Here is a tiny trained network, its code and every weight. The questions are about switching its units off for an input and a class, where a switched-off unit gives its printed mean instead of its output.

import numpy as np


def w(rows, s, z=0):
    codes = np.array(rows[::2]) - 128.0
    scale = np.full(codes.shape[1], s)
    scale[-1] = z or s
    return codes * scale


def f(y):
    return np.maximum(y, 0)


def log_softmax(a):
    a = a - a.max(-1, keepdims=True)
    return a - np.log(np.exp(a).sum(-1, keepdims=True))


def net(x, mask):
    res = np.array(x, float).reshape(1, 4) / 4 @ E
    y = f(res @ A[0][:, :-1].T + A[0][:, -1])
    res = res + np.where(mask, y, B[0][:, -1]) @ B[0][:, :-1]
    return log_softmax(res[-1] @ U[:, :-1].T + U[:, -1])


A, B = {}, {}
E = w([
[218,163,98,115,255,219,161,132,24],'x0',
[229,81,115,20,20,181,126,95,85],'x1',
[207,198,75,72,221,18,237,155,206],'x2',
[122,59,61,133,130,118,132,184,114],'x3',
],0.0093)
A[0] = w([
[220,205,65,186,227,216,95,139,7,61],'N1',
[87,153,221,192,84,240,43,169,47,38],'N2',
[82,27,154,237,72,182,70,165,52,56],'N3',
[95,130,147,195,190,105,119,214,118,3],'N4',
[17,157,212,243,213,121,168,180,113,149],'N5',
[106,3,38,102,166,115,84,227,133,191],'N6',
],0.0069,0.0059)
B[0] = w([
[104,98,126,123,54,29,39,185,249,228],'N1',
[162,210,166,177,185,138,191,247,140,230],'N2',
[130,172,160,114,140,109,203,227,171,231],'N3',
[140,79,193,92,111,95,154,145,18,165],'N4',
[184,52,213,1,115,145,96,163,99,249],'N5',
[140,181,147,72,178,197,73,168,223,195],'N6',
],0.0084,0.012)
U = w([
[177,166,113,141,219,71,254,171,149,102],'0',
[60,68,143,182,46,42,49,160,189,78],'1',
[138,138,151,86,165,179,99,128,154,254],'2',
[197,62,150,49,80,179,139,149,52,148],'3',
[107,119,117,140,188,159,102,128,105,190],'4',
[62,54,55,222,210,227,152,36,6,2],'5',
[30,36,61,196,211,225,107,38,40,2],'6',
[50,34,83,254,183,193,139,22,12,2],'7',
],0.0091,0.0064)

Each question gives the input, the list of numbers given to net, and the class t.
The units are the neurons (one row each of A and B). Each row of codes is followed by its name. A weight is (code - 128) times the scale printed after its matrix; where a second scale follows, it is the last column's (A, B and U).
mask holds one flag per neuron, in row order. A switched-off neuron (its flag False) gives its mean, the last column of its row in B, instead of its output. The means were averaged over made-up inputs and are rounded, as every weight is.
A unit's drop is (log p(t) with every unit on - log p(t) with that unit switched off) / (log p(t) with every unit on - log p(t) with every unit switched off).
The circuit of an input: a set's keep is (log p(t) with only the set's units on - log p(t) with every unit switched off) / (log p(t) with every unit on - log p(t) with every unit switched off). Starting from all 6 units, units are removed one at a time, each time the one whose removal leaves the highest keep (on an exact tie, the one counted first), for as long as the keep stays at least 0.8.
units of the circuit, in order: the units of the circuit, biggest drop first
k most important neurons: the k neurons with the biggest drops, biggest first
input [4,2,-5,7], class 2: units of the circuit, in order -> N6
input [-1,-5,-2,3], class 3: units of the circuit, in order -> N5; N1
input [7,3,5,5], class 1: 2 most important neurons -> N1; N2
input [-2,7,-8,7], class 0: units of the circuit, in order -> N3; N2
input [-7,-8,-1,3], class 3: units of the circuit, in order -> N5; N1
input [2,0,1,-1], class 4: units of the circuit, in order -> N5; N3; N2
input [-4,-6,7,-8], class 2: 2 most important neurons -> N5; N2
input [-6,0,-7,-2], class 0: units of the circuit, in order -> N2; N3
input [-5,5,-5,-8], class 2: units of the circuit, in order -> N1; N5
input [-3,6,1,8], class 2: 2 most important neurons -> N6; N5
input [5,0,-8,-2], class 0: 2 most important neurons -> N2; N3
input [6,-8,3,0], class 3: units of the circuit, in order -> N5; N4
input [-1,-3,4,5], class 2: 3 most important neurons -> N2; N3; N6
input [3,-5,3,-2], class 3: 2 most important neurons -> N5; N2
input [-1,-2,4,-5], class 2: units of the circuit, in order -> N2
input [5,-2,4,6], class 2: 3 most important neurons -> N6; N2; N3
input [-6,2,-7,-2], class 0: units of the circuit, in order -> N2; N3
input [-3,1,-7,6], class 0: 2 most important neurons -> N3; N2
input [8,8,-2,-1], class 1: 2 most important neurons -> N1; N5
input [3,-5,3,-8], class 2: most important neuron -> N5
